Each row comes from the steps of one path. Every step used is in the known rows, and no mark comes twice. Write the path behind each row, first mark first.
Known rows
E > C > D > T > U > F: [-332 -251 -480   77   86 -110  -46  180  167 -150  186  -21  234 -136
   -2   -7  268  -56  -27   64 -237  121 -117  -51 -251  112 -337   51
 -185   69 -199  165  124  149  244   79  397   96  183 -344  363 -421
  193 -281  129 -216   91  229 -149  -23   -3 -182  -69 -272 -429   79
  267 -198  276  144  120]
Y > X > E > D: [ 125 -172 -233 -212  117 -145  100   63  200 -192  259  190  478 -138
   -9  243  215   56   56  -74 -115   12  -40   47  174  226 -117  -84
 -124   30  -19  248  129  -25   41   39  434  -34  144  -19   94   45
 -183 -423  -14    6  137  -70  196 -326  161 -151  -72   47 -336  248
  276  -49  125  127  -91]
Y > F > D > C > U: [-356 -438 -428 -331  390   38  -38  467  317   76  366 -165  405 -140
  -77   52  399  105   77  113 -326   37  -22 -269 -143  257 -254  168
 -266   14  258  189   -6   12  205  168  566  -11  143 -345  185 -489
   45 -267    4  -15  256   62  -46 -294   14 -151 -157   67 -620  162
  350  -13   67  281  105]
A > Z > E > D > T: [-127 -142 -217 -190  156 -134  166  396  250 -198  311  196  220  -90
 -120  269  204  -73  -24   30   64   88 -122 -136  146  162 -300 -160
 -194  -31 -149  179  537  216  401    2  338  131  195  -91 -148  -28
 -129 -257   23 -133  104   71    3  100    3 -171  -53   62 -469  115
  435  -33  113  135   33]
Y > F > D > T > U > C: [-493 -202 -430 -216  194 -185  -60  452  386  -76  346  -24  362 -154
   75  117  327 -110  107   77 -253  101 -158 -194 -207  110 -292  172
 -127   94   22  276  -11  133  307    0  530    1  259 -296  489 -395
  242 -247  118 -180   94  125 -208   92   79 -126 -191 -127 -411  -24
  358  -76   78   96   83]
Z > X > K > E > A > T > C > D: [ -17  -76 -327 -311   64   13 -122  216  146   -4  260  102  422 -160
 -190  -27    0  114   52  287  -43  189 -162   65   16  151 -163 -164
  -83   -2  -52   67  -11  226  262   80  378   97  186 -408 -279  235
   36 -386   57 -210  157  184  189 -304   95 -103  -57  -31 -399  110
  117 -195   72   18  160]
C > D > U > T > Z > X > K > E > A: [ 243    5 -409 -229  138   15 -186  262  118 -106  118    8  355 -205
 -187 -167    5   99   27  197  -98  125 -157  -22  -17  124 -180   74
 -179   39 -185   77  -11  112  320   34  383  -17   31 -373 -391  -29
   73 -311  -18 -315  166  -29  107 -455   70 -135 -111 -116 -443   39
  266 -181   61   39  371]
F > D > T > Z > A > C: [-157 -159 -413 -205  158   -3    5  390  429  -52  178    6  269 -147
   64  213  254   -7  -39  353   71  219  -76  -67  102   83 -258 -134
  -87  -77   48  218  154  105  270   12  425  134  254 -292  -37  -35
   88 -208  157  -46  131 -118  -14  177   29 -156  -26   73 -399  125
  317 -174    5  185  254]
C > U > T > Z > X: [-111 -284 -211 -337  408   84  -13  225  291  -53  413 -117  287 -172
  147    5  165  -45 -127  142  -46   97 -337  129   -3   57 -324 -129
 -179   -1   -6  183   69  -58  250   26  516   -5  220 -205 -271 -327
   95 -265   23 -131  141   44   -4 -258   85 -161 -150  165 -421    6
  327 -192   87  256  233]
D > T > C > U > W > X > E > Z: [ -81 -190 -222 -212  133   52  202  463  379  -27  338    2  265 -142
   31   75   -2  -28 -106  195  -34  -36  -11  290   35  236 -225 -227
 -129  -76   93   72  233   53  268  -10  363   28  121 -307 -376  288
    3 -185  -45  -88   83  -59   21 -580  174 -186 -101 -224 -258  115
  158 -132   95 -108  217]
X > K > E > C > Z > A > T > D: [-104 -125 -340 -353  -42 -109   95  109  176   20   78   74  259 -147
 -217  110   57   43   44   97   41  146  -99   63  -46   58 -174 -257
  -95  -14  -93  106  205  148  282   62  385  206  126 -145 -297  182
   37 -323  113 -100  264  -10  131  -27   94 -194 -104  -82 -291  150
  190 -197 -101 -221  243]
A > Z > E > C > D: [-163 -226 -440 -305  268   56  165  125  -12  -62  317  189  494  -94
  -74    7  240  181   43  238  -95  198  -87  -62   28  127 -225 -125
 -196 -133  -82  117  166  187  265  129  357  142  187 -268  116  173
 -209 -373   46   29  210  -29  158  -38  106 -204  -68   46 -610  201
  198 -131  157  162  -59]
W > Y > X > K > E: [  51 -200  -75 -170   96    6 -305   94  310  -24  294   88  256 -189
    8  111  218  -66   53   38 -201   62  -48  172  148  246 -162 -179
  -71  114   64  155 -596  -53 -158   -6  398   22    5  -20  -66 -503
  135 -426  -63 -252  144 -161   99 -174   63 -156 -163  -15 -244  191
  387  -73   10    4  110]
A > C > Z > X > E > D > T > U: [ -44  -50 -296 -100  -15 -136  111  356  180 -135  131  106  326 -180
   47   41  118 -119  -16  153 -143  130 -275  -33   75  132 -224    0
 -104    2  -66  109  476  208  209   58  382   78  197 -209 -148  170
  -70 -221   85 -142   92  158   44 -175  103 -168 -123 -327 -310   26
  305 -187   31  137  219]
A > Z > C > U > D > F: [ -79 -257 -376   99  219   55  155  346  227 -100  299  -47  145 -104
  -64   68  332   28  -80   71 -227  115   29 -258  -90  124 -339   62
 -228  -69 -123  240  255   54  313  104  483   86  183 -302  194  -67
  -92 -233  -24 -216  267 -111  -12 -180   66 -139 -123 -105 -468  252
  456  -61  114  465  182]
W > T > U > F: [ -99 -189 -232  -36  194 -105 -302  129  228  -92  176  -41  191 -174
   76   -4  231 -167  -11  -10 -223    1 -193   80 -132  129 -373   36
 -109  193 -162  193 -128  -61  133   -4  432   66  119 -253  473 -872
  251 -221  126 -325   76  -33 -144  133   -1 -177  -64 -211 -294  147
  323 -168  140  264  128]
T > Z > X > E > D > U > F: [ 162 -142 -449   49   63  -83  -18  162   72 -227  222   49  188 -120
   42  -44  139   22  -97    4 -107   66  -11 -115 -196  109 -210   12
 -222   28  -82  224  170 -116  241   54  354   -5   82 -313  403 -188
   11 -318   51 -239   93   89   66 -264   58 -165  -81 -100 -361   92
  208 -166  147  300  320]
F > D > C > Z > E > A > T > U > W: [-313 -345 -491  115  184  -61 -150  423  221  -69  345   70  224 -148
  -32   71  172   41   -5  295 -102  132 -239 -174  -29  205 -238  139
  -95   -5 -117  191  335  250  476   59  432  196  119 -151  -76  211
  -44 -152   51 -243  314   41 -200 -117  173 -213 -156  -62 -517  -19
  303 -197   72   48  293]
E > D > U > C: [-147  -99 -518  -40  206  -86  -70  399  304 -170  210   57  380 -106
   85  110  326  103   50  -46 -306   76   15 -297 -198   92 -234   18
 -144  114   17  269  126   92  207   69  437  -98  173  -73  463 -289
   12 -281   34 -120  122   67   38  -48  122 -118 -151 -332 -332   47
  368  -25  194  101  311]
E > Z > X > K: [  84 -251  -80 -237  198   72   25  118  -48   -7  515  101  462 -176
  194   70  154  -22    9   -2  -44   20 -280   72  138  121  -99 -201
 -146 -162   55  -22 -299 -192  132  153  316   97  186   54  -79 -215
  332 -424   15 -104   94  -93  129 -324   48 -201  -78   88 -254  159
  321 -167   62  120  134]
K > E > Z > C > U > T: [-294 -410 -372 -371  263  -15    7  309  386    7  451  -63  218 -147
  -28  -81  153  -52  -53   44 -112  100 -109  163  106  108 -369 -197
 -228   57   53  166  -11   79  297   19  529   68   59 -319  -44 -418
    7 -263  -36 -214  181   33  -47 -145  101 -208 -213 -189 -407   45
  378  -16  123  -42   42]
K > X > E > Z > A > T: [-135 -213 -227 -328   40   -8  -18  339  321   52  422  100  151 -227
   60  161   63  -88   67  135  236   99 -187  284  460   86 -300 -312
  -90 -126  -58   98  260  -93  231  -39  458  144   77 -223 -210  150
   64 -224   51 -143  163 -158   44  151   43 -214  -29   71 -331  170
  358 -103   37  -50  151]
F > D > T > U: [-163 -202 -240  -93  244 -137 -280  491  262  -91   19 -116  323 -191
  -23  159  189 -200   30  105 -192   67 -330 -174  -35  168 -303  171
 -144   53 -141  180  138  222  237    0  523  -43  271  -61  -14 -386
   86 -118   95 -213   71  -11 -207  -66   21 -119 -102  -41 -470    6
  368 -196   21  225  155]
E > A > C > D > U > W > Y > X > K: [ -43  -75 -204   72  123   61 -208  190  279 -147  353   25  515 -149
  -74  109  309  277    5  219 -330  211  -74   -7  -43  206 -105   80
  -33   19  -80  178 -323   81   43  210  410   -4  200 -256  -27  -96
  126 -361    0 -224  254  102    2 -500   42 -139 -107 -127 -337  206
  444 -144  238  210  336]
F > D > C > U > W > X > Z > E: [ -18 -404 -172 -333  439  101 -117  365  228  -18  479  203  291 -121
   62  -92   82  116 -107  168   11  -37  -97  -68  169  223 -181  108
 -233 -164  250  105   78  -41  402    7  311  192  113 -389   25   74
  -90 -247  -80 -158  235   -4  133 -341  132 -200 -129  370 -512  111
  178  -77 -103  268  108]
K > X > E > D > C > U > T: [-347 -278 -346 -176  259  -45   70  435  447  -61  300   75  234 -172
  -48  107  235   92    1  -13 -120   39  -41   31  -53  152 -319  -52
 -228   27   97  193  283  208  335  -13  523    1   61 -330  -69 -250
   48 -212  -60 -161  195  262   58 -429   71 -182 -168 -167 -354   91
  482  -41  128   51   27]
Z > X > K > E > C > D > F: [ 112 -365 -286  101   38   73  101  432  -46    2  286   71  165 -148
 -192   33  218  105   44  159 -219   97  -30 -149 -195  175 -241  -65
 -285 -168  -80   18   61   82  141  144  243  186   87 -161  -49  207
  111 -459   14 -140  119  -21  209 -292  155 -119  -61  -63 -438  213
  295 -174  145  197  171]
U > C > D > F: [  21 -341 -340  108  302   76   78  431  202  -30  239    9  154 -120
 -119  176  340   26   40  154 -232   68  -54 -284 -185  165 -369   34
 -226  -54 -150  214   92   80  211  109  394   60  174 -196  315 -148
  102 -317   24 -112  159 -111   41 -165  156 -101 -102  -72 -421  246
  370 -129  246  293  144]
Z > A > T > C > U: [ -80 -198 -378 -251  214   48 -119  342  450  120  224 -172  242 -173
  -61    2  139   -1  -34  147 -146  166  -94  144   74  132 -298 -208
  -28  115  167  209   78   62  162   91  569   55  190 -382 -290 -355
    0 -166   30 -109  224  134    2 -145   28 -134  -40 -152 -382  158
  124  -65    7  262  273]
T > U > C > Z > X > E: [ 239 -211 -327 -214  144  -18   19  162  127   -6  310  277  404 -216
  275  -55   73  -42   35  142  -59   66 -310   78  246  117 -140  -12
  -62    1  223  137   31 -119  109   57  396   86   43 -238  138 -167
   28 -301   27  -62  150  -59  178 -236  222 -196 -175 -141 -273   67
  175 -102  -19  179  127]
W > D > C > Z > E > A: [ 142 -108 -342 -289  147   42  -45  215  195  -66  148  265  306 -119
 -106   42  134  158   47  137  -98   -7 -166 -202  245  155 -157   33
 -151   77   23  181  465  -92  241  176  295  110   18 -118 -102 -326
  -38 -312  -12 -129  156 -344  170  -69   82 -189  -40  -46 -608  215
  180   47   90  128  101]
D > U > W > Y > E > A > T: [-317  -73 -254   53   24 -112 -373  539  521  -93  360  -47  341 -175
  -65  166  107   87  141  202 -105   74 -154   25  100  206 -335  -33
   39  191 -234  214  543   -5  226   66  516   96  131 -233  -62 -114
   61 -194  -14 -292  222  127 -121    3  -11 -164 -121 -137 -562  107
  449  -37  125  161  152]
C > U > W > K > E > Z: [-141 -223 -314 -272  255   59  -72  282  248   -9  280 -212  153 -124
  -91   19  212  -69   12  174 -105   68   76  225 -134  264 -331 -242
 -215   -7  -92   86 -177  -14   97   21  439  134  -48  -34 -250 -131
   29 -274  -66  -87  144 -376  -36 -269  170 -193 -184 -209 -338  121
  201 -147   84 -180  210]
C > U > D > T > Z: [-207    0 -237 -144  376   44   50  180  461 -158  -26 -242  267 -115
  -70  250  242 -103 -162  110  -42   29 -141    9  -43  100 -350   67
 -143    6 -123  284  229  253  391  -14  531  -51  255 -279 -253 -253
   33  -97   15  -78  166  127 -159 -234    9 -119 -153   59 -391   77
  425 -207  107   94  314]
T > D > C > U > W > K > X > E: [ -99  -86 -227 -140  272  -55 -146  399  415  -30  154  174  104 -166
 -115  173  197   86   41   49  -31    1   -5  -33 -191  232 -200   -7
 -153  -23  210  188   36   82  283  -35  409  131  -37 -133 -176   -1
   11 -192  -55 -122  190  -85  178 -521  110 -129 -157  -15 -215  159
  181 -121  -63  146  100]
T > C > D > U > W > Z > E > A: [ 206  -54 -401 -142  190   43 -224  356  213  -99  181  151  261  -69
 -153  -91   -1  154   20  302  -70  109  -83 -246    6  152 -187  120
 -117   33 -153  218  200  109  304  128  372   37  112 -418 -222   56
 -164 -266  -42 -183  150 -264   60 -254   72 -149  -59  -25 -534  106
   80  -57   70  255  303]
W > Y > X > E > C: [-216 -176 -242 -128   23  -69  -15  210  345  -72  214  158  531 -151
  179  182  252  132   58   67 -282   35    1  272  116  161 -110 -168
  -35   23  184  207   27  -51 -138   95  372   60   76  -34  107 -107
  -47 -411   17   65   26   -5  216 -188  109 -176  -96 -166 -396  229
  247    7  182   18  -75]
K > X > Z > E > D > U > F: [  31 -117 -420   22  115  -42  -98  156  104 -220  369  151  103 -108
   36  -66  146   -6  -45  -77  -62   11   27 -193  -74  130 -248   20
 -270   -8 -113  201   28  -91  306   31  348  -11   78 -366  490 -315
  -92 -367  -17 -345  152   56   61  -59   -9 -186  -74  -45 -345  110
  273  -94  156  289  182]
E > A > T > Z > C > D > F: [ -35 -208 -294  -46  235   69   75  409  217  -24  197  -50   98 -113
 -275   62  207   22  -73  229 -128   51 -182 -235   28  117 -345    3
 -235 -138 -248  180  404   98  405  126  330  135  162 -256  -59  269
  -62 -276   50 -221  140  -97  125 -236   46  -95  -75   80 -527  285
  265 -173  192  275  200]
X > Z > A > C > D > T > U > F: [-108 -158 -423  -19  144  -68  -21  167  197 -112  218   41  187 -157
   80  -96  190  -95  -65  181  -50  184 -126   -4  -26   86 -319  115
 -130  -23 -143  189   53   79  324   55  385  165  197 -627  426 -206
  164 -213  136 -231  178  177 -100   49  -34 -202  -58 -157 -351  110
  221 -226  129  302  223]
Y > E > C > Z > A > T > U > F: [-321 -253 -548   25 -111 -130   10   56  222  -24  450   -3  189 -156
   75 -109  182  -31   30  108 -103  146 -154   83   10   66 -333 -106
  -76   72 -172  200  251 -132  170   92  455  209   89 -463  444 -362
  227 -289  135 -250  222  124 -122  191   41 -264  -96 -239 -422  128
  175 -192   82  157   27]
Y > K > X > Z: [-323   32  -98 -307  508   88 -129  102  361  -48  350   33  199 -179
  259  150  291 -144   87   38   26 -146 -169   39  148  246 -202   -8
 -131  -70   37  186 -417 -161  213   13  446  -42  166 -197  118 -351
   66 -329  -62 -151  202  -22  199 -283   10 -155 -121  271 -159  210
  356 -155  -21  193 -169]
Y > F > D > U > T > C: [-292 -150 -378 -171  161 -149  -72  625  408  -55  261 -119  225  -78
  -48  140   72  -22   69  147 -203   91  -80  -94 -301  143 -259  -45
 -118   68   -2  391  -54  123  225   68  552  -94  287 -367  315 -279
   99 -225   70 -254   54  265 -120  -83  104  -94 -160 -133 -409   -1
  213 -107   26  197   67]
D > T > U > C > Z: [-231 -138 -458 -118  267   38   80  200  371  -40  192    5  290 -141
  141   74  300  -92   -7  160 -208   51 -286 -101   52  114 -326   -9
  -97   84  -32  208   59  147  193  101  464  -13  140 -181  130 -576
  109 -206   66 -102  198   12  -97  -30  136 -184 -226 -375 -264   54
  368 -134  178  -87  242]
T > C > U > D > F: [  62 -204 -336  234  154   51   71  367  288  -65   98 -158  128 -104
 -114  172  228  -22  -47   56 -286   61   82 -177 -228  152 -323   58
 -162   24  -95  285  166   74  173  106  521   13  221 -270   73 -168
   18 -240  -34 -167  174   -7  -45 -278  128  -93  -82 -191 -386  221
  341 -101  126  409  218]
K > X > Z > E: [ 102 -123  -86 -321  383   68 -134  151  190  -17  448  317  185 -158
  197   35   47 -160   14    1  137  -81 -229    3  419  151 -204  -84
 -148 -130  115  164 -164 -117  286  -42  341   93  100 -192   73 -217
 -169 -338  -90 -185  162 -167  195   76   32 -200 -104  329 -337  156
  213  -50  -85  305  -90]
W > F > D > T: [-167 -380 -172 -226  238 -103 -249  698  383  -82  126  -32  275 -154
 -205  335  237  -38   78  157  -16   26 -180 -130  -60  235 -375   44
 -244   13 -115  149  203  131  229   23  419   76  213   -9  -85 -463
  155 -215   86 -170   39  -59 -130  -64   34  -77  -47  186 -517  143
  572  -10  106   78   92]
X > Z > C > D > U > W: [  -5 -302 -363  129  462   57 -162  448  175 -131  335   76  242  -85
  -17   49  188  133  -50  157 -110   77 -162 -269  -41  211 -236  246
 -162  -78   14  254  -38  186  453  147  369   49  203 -219  261  234
 -191 -199  -22 -145  341  151  -56 -175  132 -136 -180   36 -415   22
  306 -150  198  266  414]
Y > X > Z > C: [-176 -228 -135 -412  422  -21  -63  142  360  -51  584  210  393  -94
  291   17  244  -21  -75  -49 -111  -81 -290  -52  458  126 -128  -39
 -124 -124  228  277 -264 -143  211  115  330   48  183 -140  349 -167
 -187 -383   17 -102  174  -57  223   11   22 -152 -178  234 -336  191
  202   -5   73  263  -64]

Which path is each row?
[-169 -367 -474 -149  -68  -64  -18  398  281  -63  355  -53  258 -172
 -176   70  203   14  -31  244   59  214   82   -1  -43  165 -272  -76
 -272  -62   42   24   -2  179  382   13  413  182   81 -568  -37 -363
  276 -290  106 -228  159   48 -164 -100   14 -187  -41  -66 -414   54
  408 -111   85  -57  221]	X > K > E > Z > A > C > U > F > D > T
[ 140 -297 -430 -111  174    8  100  460  317   21   76  -73  181 -163
 -293  103  144  100 -115  283  114  194  -21  119   10   87 -275  113
 -182 -100  105  215  302   95  422   17  386  214  104 -314 -406  294
   50 -129   87   -2  179  -96  -58 -249  113 -145    9  233 -473  132
  210 -112   22  103  453]	X > E > C > U > W > F > D > T > Z > A
[ -16 -175 -447 -205  -63  -32  -23  274  249   -8  265   63  166 -175
 -148    4  148  109   40  140   55  213  -83   53  215   70 -265 -167
 -115  -18  -47  115  223   84  245   65  397  190   20 -332  -50   -7
  142 -251   69 -223  280  154   60   77  110 -186 -122 -183 -292  102
  393 -106    9 -180  446]	X > K > E > D > U > C > Z > A > T
[ 196   -4 -336 -264  125   30 -124  190  161  -88  138   72  375 -205
 -194  -43   53   27   22  200  -19   79 -172  -15  103  163 -167   25
 -162   33 -119   21   24  127  331   24  322   54   54 -284 -555  -28
   95 -365   -1 -224  132  -84  128 -367   22 -127  -59    4 -430   90
  257 -154   96  -27  294]	C > D > T > Z > X > K > E > A
[-330 -302 -491 -247   35  -67 -147  293  285  -64  388  134  303 -148
  -50   39  154  114   51  242   27   76 -152  -82  190  153 -262 -104
 -167   -9 -118  112  465   28  382   85  387  236   18 -386   63 -311
   73 -297   85 -258  191   62    5   27   35 -217  -79    6 -611  148
  343  -48  120  -31   38]	U > F > D > C > Z > E > A > T
[-106   56 -349  -17   52 -136  -15  533  428 -119  133  111  145 -112
  -22  152  -17  -20   -5   38 -113   50  -36    1 -161  106 -212 -187
  -85   61   21  327  143  236  263  -39  454 -126  181 -252   14   34
  -65 -210   -1 -283   23  237   97 -280  118 -101 -115 -309 -190   18
  195 -120   51  105  118]	K > X > E > D > U > T > C
[ 171 -133 -352   41  190   99  146  387  147  -45  157   15  123 -119
 -200   65  198   14  -25  340 -149  118  -46 -241  -82  162 -309  -28
 -197 -135 -241  186  320  100  300  105  317  142  155 -353  -42  242
 -105 -297   26 -157  148 -210  133 -227  115 -129  -45  -34 -513  298
  223 -197  107  422  162]	T > Z > E > A > C > D > F
[  23  -60 -432 -301  297    4 -332  246  353  -69  164    7  279 -154
 -133 -191  150  106   32  148 -119   44   16   53   40  236 -220   73
 -145  115   41  109  -66  -35  277   56  367  218  -78 -232 -291 -193
  -45 -318  -79 -202  190 -215  167 -329   51 -133 -128 -113 -423  155
   86    0   57   25  195]	X > Z > C > U > W > K > E > A
[-337 -297 -477 -112  169  -23   86  105  277  -70  375  -31  116  -97
  -62  -47  302   41 -160   39 -131   78   62  -49 -160  125 -309 -121
 -234   14   31  205  286   42  390   50  387  182   32 -465  256 -341
   56 -263   36 -204  205  233   11 -220  -14 -221 -111  -46 -464  173
  233 -115  121  189  176]	A > T > Z > E > D > C > U > F
[  12 -335 -243 -131  167  -13 -149  541  467  -81  220  132  278 -183
  -70  105   18  123  -57  233  -10   16  -27  135  -55  297 -203   -2
 -116   44  236  108  177  114  280  -71  411   81  148 -379 -270   22
   77 -183  -34 -181  141  130   34 -623  194 -115  -73   27 -328   91
  208  -93  -11   87  158]	F > D > T > C > U > W > X > E
[-247 -284 -390 -150  259   40  -38  267  240   -7  163  -19  318 -110
  -11   76  311   38  -35  238 -211  -29 -218 -206  -27  170 -292  108
 -243  -11   13  153   83  116  223  139  396   31   45 -267  313 -582
  117 -210  134 -144  175  -77  -50  -83   93 -193 -170 -143 -414  130
  393 -194  157  -37  202]	W > T > U > F > D > C > Z
[ -38   63 -235 -134  317  -55 -354  514  301 -121  103  -68  149  -63
 -265   -9   80  212   -3  280  -29  147  -74   42 -217  196 -271   70
  -99  -88 -147  240  178  127  358  121  329  312   66 -323  -92  213
   41 -116    3 -226  147  173   58 -327  124  -85 -138  -14 -424  102
   18 -190   -7  190  302]	X > Z > E > A > T > C > D > U > W > K
[-451 -144 -328   40  266   67 -202   87  501  -72  249 -193  270 -150
  -46  191  467   72   67  307 -288  191  108   80 -173  288 -240   31
    5  296   28  250 -186 -193   39  202  569  134  169 -194  -36 -475
  235 -326  -27 -113  202   87  -33 -432   83 -170  -62  -57 -358  225
  449  -64  223  227   30]	E > A > C > U > W > Y > K
[  30 -307 -362   89  165   15   53  483  184   31  222  -45   62 -165
 -188   59  258   -9   18  206 -175  194 -138 -188  -76   73 -398   76
 -178  -87 -221  214  288  100  273   81  428  146  178 -343  208  154
  128 -206   88 -197  191  -47  -22  -36  141 -117  -71  -92 -446  196
  311 -193  137  332  305]	Z > A > T > U > C > D > F
[   7 -271  -55  -39  123  100   17  117   85   24  683    7  497 -163
   40   36  138   65  -27   95  -89   96 -174  139   66  154 -148  -96
  -97  -51  115   16 -193 -196  171  175  409  138  172 -140 -130  -92
  309 -409  -63 -130  203   -6    4 -470   52 -227 -125  104 -330  125
  330 -143   84  204  154]	C > U > W > Y > E > Z > X > K
[ 318 -264 -298 -250   55  -61  -51  553  165  -12  219  174  318 -174
  -21  -22  -83   86   27  274   10   99 -225   83   45  152 -181  -19
 -165  -59  138  177  154  -44  150   77  384   65   51 -345    0   -5
  -20 -244   43 -185   87   25  162 -434  255 -130 -142  -44 -368   67
  229  -69  -73  177  182]	W > F > D > U > T > C > Z > X > E
[ 149 -229 -230   -5  -42   39  221  444  162   80  392  -70    9 -121
 -310   93  108   -6  -38  253 -106  160  -18   21   13  153 -258 -211
 -197 -227 -186  182    4  116  179   93  328  109  105 -410 -184  506
   24 -323   53 -228  167 -118   84 -264  178 -115  -54  -47 -337  245
  165 -244   66  148  263]	Y > X > K > E > Z > A > T > C > D > F
[  30 -227 -190 -152  208    8  197  548  365  -24  159  -74   23 -142
 -142   11  103   22  -87  152 -121   67   -5  -56 -277   98 -358  -54
 -216  -85 -182  182  398    9  317   30  414  121  236 -443 -153  188
   55 -204   22 -231  207  -75  101 -392  104 -140  -88  -99 -320  238
  273 -185  -60  342  263]	W > X > Z > A > C > U > T > D > F
[-207 -209 -503 -120   89  -24   18  292  409  -90  251   21  204 -136
   76  159  274    1  -70  340   82  237   -5  -58    3   71 -278 -140
 -116  -49   14  226  107   55  302    8  409  173  220 -418  167 -181
  172 -249  181 -114  132  -67  -59  199    9 -178  -12   43 -384  130
  301 -180   68  189  235]	U > F > D > T > Z > A > C
[  62 -128 -166 -158   60  -29 -123  163  182 -107  241  114  203 -177
  -11   96   86  -94  -32   55   52   73 -113   61   52  135 -172  -80
 -150  -26   37   92 -213  119  240  -72  333  120   71 -177 -233 -108
  214 -343  -13 -256  131   73   62 -141   88 -141 -162   83 -248    2
  399 -179  -76  -38  265]	U > D > T > Z > X > K > E
[  -3   -5 -292 -177 -119  -79 -103  367  273  -39   66  -84  237 -132
 -257   22   86  144  -12  135 -245  200  -65  -20  -79   60 -172  -86
 -116   20 -107  202  167  118   70  144  416  -14   74 -247 -226  140
 -124 -237   77 -234  232   52   60 -138   77 -148 -164 -284 -365   75
  291 -166  -13  -46  561]	W > Y > X > K > E > C > Z > A > T > D > U
[-133 -259 -113  -26  233   96 -129  380  397  -53  348   36  215 -157
  -65   81  163  134 -106   71 -135    7 -105   88 -179  248 -201 -101
  -91   20  129   29 -175   95  253   51  324  117  240 -194 -385 -275
  419 -243  -41 -284  179  298   -5 -647   59 -124  -69  -48 -158  147
  320 -166   45   68  311]	D > T > C > U > W > X > K
[-167 -292 -317  -42  173   42   38  112  196 -110  239  132  567 -117
 -102  172  258  270   29  256 -201  177   -8  159  -11  196 -178   27
 -112  -21   22  189   25  170   72  146  414   79  166 -224   83  293
 -128 -416   12   88  187   91  104 -338  182 -163 -100    2 -494  190
  271 -117  346   -3   47]	U > W > Y > X > E > C > D
[-253 -226 -324 -243  -59  -69  -45  466  151  -36  185   60  327 -159
 -114   38  169   89   14  169 -103   71    3  102 -245  141 -157 -172
 -239 -109   80   -8  -16  176  199   -5  203  206   46  -38 -274  117
  179 -413   79 -153    3   25  183 -257   99 -126  -90   -5 -390   79
  302 -111  -40 -211  178]	W > F > D > T > Z > X > K > E > C
